Below are the code and all the weights of a small trained network. Each question names an input and a target symbol and asks about switching units off, where a switched-off unit gives its printed mean instead of its output.

import numpy as np


def w(rows, s, z=0):
    codes = np.array(rows[::2]) - 128.0
    scale = np.full(codes.shape[1], s)
    scale[-1] = z or s
    return codes * scale


def f(y):
    return np.maximum(y, 0)


def softmax(a):
    e = np.exp(a - a.max(-1, keepdims=True))
    return e / e.sum(-1, keepdims=True)


def log_softmax(a):
    a = a - a.max(-1, keepdims=True)
    return a - np.log(np.exp(a).sum(-1, keepdims=True))


def net(x, mask):
    ids = ['ΘΞΣΦΨδεζηλμτω'.index(c) for c in x.split()]
    T = len(ids)
    res = E[ids] + P[:T]
    q, k, v = (res @ M[0].T for M in (Q, K, V))
    z = softmax(np.where(np.tri(T) > 0, q @ k.T / 2**0.5, -1e9)) @ v
    res = res + np.where(mask[0], z, O[0][:, -1]) @ O[0][:, :-1]
    y = f(res @ A[0][:, :-1].T + A[0][:, -1])
    res = res + np.where(mask[1:17], y, B[0][:, -1]) @ B[0][:, :-1]
    return log_softmax(res[-1] @ U[:, :-1].T + U[:, -1])


Q, K, V, O, A, B = {}, {}, {}, {}, {}, {}
E = w([
[72,128,147,142,173,150,159,209,165,116,156,131],'Θ',
[100,125,133,153,138,147,105,88,85,167,149,73],'Ξ',
[180,119,139,123,148,161,94,129,112,110,127,101],'Σ',
[148,165,148,97,102,105,53,85,130,112,150,195],'Φ',
[135,148,110,144,158,140,95,145,127,170,90,65],'Ψ',
[119,175,90,68,111,145,74,149,123,134,135,121],'δ',
[190,137,82,77,66,137,88,72,158,118,121,38],'ε',
[132,112,109,154,145,103,166,101,184,142,97,68],'ζ',
[145,166,136,132,139,70,126,120,91,188,132,196],'η',
[158,120,72,54,134,122,158,137,253,65,120,131],'λ',
[152,120,183,162,110,149,129,130,100,128,168,96],'μ',
[115,76,116,109,155,113,138,73,155,146,166,183],'τ',
[168,150,95,184,170,117,150,117,144,198,123,121],'ω',
],0.023)
P = w([
[108,66,185,157,161,128,89,184,150,95,118,35],'0',
[76,228,136,119,98,197,168,85,149,81,76,124],'1',
[159,225,242,4,154,126,182,112,171,167,195,96],'2',
[110,64,160,125,106,124,69,183,149,158,103,69],'3',
[31,223,110,123,187,60,115,57,146,6,191,109],'4',
[170,185,158,36,152,166,129,94,161,177,191,127],'5',
[114,59,110,141,80,123,48,172,173,194,118,110],'6',
[68,231,78,167,83,232,225,97,103,52,49,158],'7',
[172,182,101,60,135,200,103,102,168,219,181,154],'8',
[149,77,132,130,71,120,98,170,90,170,128,129],'9',
[82,218,39,91,125,28,157,94,109,58,192,28],'10',
],0.012)
Q[0] = w([
[97,122,147,136,47,252,164,122,141,152,2,193],'head 1',
[152,149,239,59,169,126,110,113,185,231,163,92],'head 1',
],0.0098)
K[0] = w([
[111,145,169,120,188,19,51,138,165,128,200,75],'head 1',
[156,61,142,148,93,191,101,137,159,254,163,170],'head 1',
],0.012)
V[0] = w([
[169,74,52,134,120,61,210,38,117,169,81,94],'head 1',
[205,127,217,254,110,115,166,65,65,138,133,172],'head 1',
],0.0074)
O[0] = w([
[92,105,254,79,181,189,170,66,189,131,61,189,1],'head 1',
[105,137,127,252,126,222,113,133,142,93,102,245,195],'head 1',
],0.013,0.0016)
A[0] = w([
[86,97,162,144,167,115,158,195,73,206,159,100,6],'neuron 1',
[197,2,113,95,151,45,86,210,89,171,136,97,116],'neuron 2',
[143,12,171,142,88,101,138,173,152,35,80,104,106],'neuron 3',
[178,163,123,157,106,159,114,16,151,81,126,79,222],'neuron 4',
[117,206,217,71,180,166,163,85,148,153,99,123,3],'neuron 5',
[216,95,213,145,51,130,55,112,164,130,78,113,111],'neuron 6',
[115,49,83,219,76,91,68,172,111,100,73,155,58],'neuron 7',
[81,54,202,175,180,161,108,110,146,76,24,190,125],'neuron 8',
[131,153,57,172,158,130,222,136,169,121,120,140,98],'neuron 9',
[35,108,147,227,123,95,147,115,75,177,114,117,170],'neuron 10',
[90,196,59,206,95,139,92,115,121,50,112,147,90],'neuron 11',
[112,75,110,169,197,81,145,237,212,170,40,92,69],'neuron 12',
[150,72,142,184,170,168,133,145,131,124,72,24,207],'neuron 13',
[152,232,70,76,165,140,154,111,120,121,85,174,169],'neuron 14',
[124,191,57,106,88,117,187,30,202,105,152,136,165],'neuron 15',
[197,105,106,162,183,179,122,170,141,97,150,92,129],'neuron 16',
],0.0087,0.005)
B[0] = w([
[130,166,149,121,102,114,111,102,153,138,86,135,159],'neuron 1',
[80,125,100,146,140,198,157,95,140,178,69,145,242],'neuron 2',
[135,90,79,124,111,131,174,164,68,94,109,165,153],'neuron 3',
[102,152,100,149,173,132,179,156,145,111,134,156,233],'neuron 4',
[133,85,63,96,146,148,43,142,89,106,121,175,214],'neuron 5',
[159,138,89,139,202,90,145,116,140,128,122,86,179],'neuron 6',
[102,151,164,96,152,99,118,126,86,4,79,105,195],'neuron 7',
[156,136,126,181,110,82,153,140,142,176,77,107,204],'neuron 8',
[143,132,96,118,121,131,82,73,103,122,130,112,183],'neuron 9',
[116,142,137,73,62,148,118,180,196,123,134,153,202],'neuron 10',
[185,68,138,135,103,137,123,60,149,159,108,114,247],'neuron 11',
[174,168,168,133,108,145,154,103,42,75,188,143,188],'neuron 12',
[100,138,154,107,138,77,98,150,160,147,189,146,210],'neuron 13',
[84,107,163,169,140,108,171,130,155,101,173,112,205],'neuron 14',
[128,140,184,114,137,148,86,186,101,157,126,128,235],'neuron 15',
[135,101,157,117,151,150,100,143,132,174,145,130,184],'neuron 16',
],0.011)
U = w([
[104,72,35,165,80,122,80,157,99,166,128,131,73],'Θ',
[60,108,161,117,108,145,128,140,218,140,173,130,117],'Ξ',
[194,96,138,151,98,131,91,156,146,199,220,128,176],'Σ',
[135,43,116,142,67,75,68,189,94,144,151,84,231],'Φ',
[94,107,158,143,146,46,195,134,95,105,168,100,241],'Ψ',
[103,112,93,136,146,88,154,135,155,138,114,105,123],'δ',
[181,75,119,43,104,158,96,128,67,140,175,160,144],'ε',
[100,55,122,180,200,179,74,172,53,158,101,153,3],'ζ',
[75,24,211,171,124,148,199,92,188,160,119,101,149],'η',
[154,139,254,91,149,161,81,99,90,176,99,74,44],'λ',
[178,134,109,99,116,154,86,43,120,102,96,127,177],'μ',
[25,155,129,175,157,178,144,150,90,100,171,175,150],'τ',
[120,146,148,155,126,137,141,171,136,125,25,149,83],'ω',
],0.0068,0.0037)

Each question gives the input, a string of symbols that net reads in full, and the target symbol t.
The units are the heads (2 rows each of Q, K, V and O) and the neurons (one row each of A and B). Each row of codes is followed by its name. A weight is (code - 128) times the scale printed after its matrix; where a second scale follows, it is the last column's (O, A, B and U).
mask holds one flag per unit, heads first, then neurons. A switched-off unit (its flag False) gives its mean, the last column of its rows in O or B, instead of its output. The means were averaged over made-up inputs and are rounded, as every weight is.
A unit's drop is (log p(t) with every unit on - log p(t) with that unit switched off) / (log p(t) with every unit on - log p(t) with every unit switched off).
The circuit of an input: a set's keep is (log p(t) with only the set's units on - log p(t) with every unit switched off) / (log p(t) with every unit on - log p(t) with every unit switched off). Starting from the 12 units with the biggest drops (on a tie, the unit counted first), units are removed one at a time, each time the one whose removal leaves the highest keep (on an exact tie, the one counted first), for as long as the keep stays at least 0.8.
circuit, biggest first: the units of the circuit, biggest drop first
most important unit: the unit with the biggest drop
top k neurons: the k neurons with the biggest drops, biggest first
input μ λ η η ζ ζ μ η, target ζ: most important unit -> neuron 5
input μ η μ Θ ε μ η μ, target ε: circuit, biggest first -> [head 1; neuron 5]
input μ η Σ δ, target Θ: circuit, biggest first -> [head 1; neuron 2]
input Φ η ζ ε ζ, target η: circuit, biggest first -> [head 1; neuron 11]
input Θ δ ε Ψ δ μ Ψ μ λ λ Ξ, target μ: top 3 neurons -> [neuron 11; neuron 7; neuron 9]
input μ Θ ζ δ η ω λ, target ε: circuit, biggest first -> [neuron 12; neuron 3]
input Ψ μ Ξ ζ μ μ ε λ, target μ: top 4 neurons -> [neuron 11; neuron 9; neuron 7; neuron 13]
input Ψ Φ ζ μ Θ ζ, target Σ: circuit, biggest first -> [head 1; neuron 2; neuron 16]
input ω ζ μ μ ζ μ Θ Θ, target ζ: top 2 neurons -> [neuron 5; neuron 8]
input η Ψ μ Θ Ψ Σ ω μ Θ μ μ, target μ: circuit, biggest first -> [head 1; neuron 11; neuron 7]
input η Θ Ξ μ μ ε ε Θ, target μ: circuit, biggest first -> [neuron 11; head 1; neuron 9]
input λ τ η, target ε: top 4 neurons -> [neuron 5; neuron 2; neuron 4; neuron 8]
input Φ η Σ ε η, target η: top 3 neurons -> [neuron 11; neuron 14; neuron 5]
input η ζ ω ε ε ω, target ζ: circuit, biggest first -> [neuron 5; head 1]
input ζ η λ ω μ Φ Θ, target τ: top 3 neurons -> [neuron 12; neuron 11; neuron 2]
input λ λ Ξ μ η, target λ: circuit, biggest first -> [head 1; neuron 15]
input ω μ μ Φ Σ ω ε, target δ: top 2 neurons -> [neuron 6; neuron 4]
input μ Σ Ψ ω Φ ε Ψ ω, target Φ: circuit, biggest first -> [head 1; neuron 2]
input ζ ζ Θ Φ, target μ: circuit, biggest first -> [neuron 15; neuron 13]
input η Σ ω μ ε μ ω η δ Ψ μ, target η: top neuron -> [neuron 11]
input ε Ξ η η μ ω τ μ, target μ: circuit, biggest first -> [neuron 11; head 1; neuron 7]
input ε Φ ζ ζ μ, target Φ: top 2 neurons -> [neuron 2; neuron 11]
input ε ζ Φ δ η μ ζ Ψ η, target τ: circuit, biggest first -> [neuron 11; head 1]
input Σ τ ω ω Ψ ζ τ δ Θ ε Σ, target δ: most important unit -> neuron 2
input Ξ η Θ μ ζ, target η: top 4 neurons -> [neuron 11; neuron 5; neuron 8; neuron 4]
input Σ μ Ψ Θ Θ ζ τ, target η: top 2 neurons -> [neuron 5; neuron 2]
input η λ η ζ ζ μ Σ Ψ ω ζ λ, target Ψ: circuit, biggest first -> [neuron 14; neuron 2]
input μ ζ Σ Σ ζ μ η Σ Φ ζ η, target Σ: top 3 neurons -> [neuron 7; neuron 11; neuron 2]
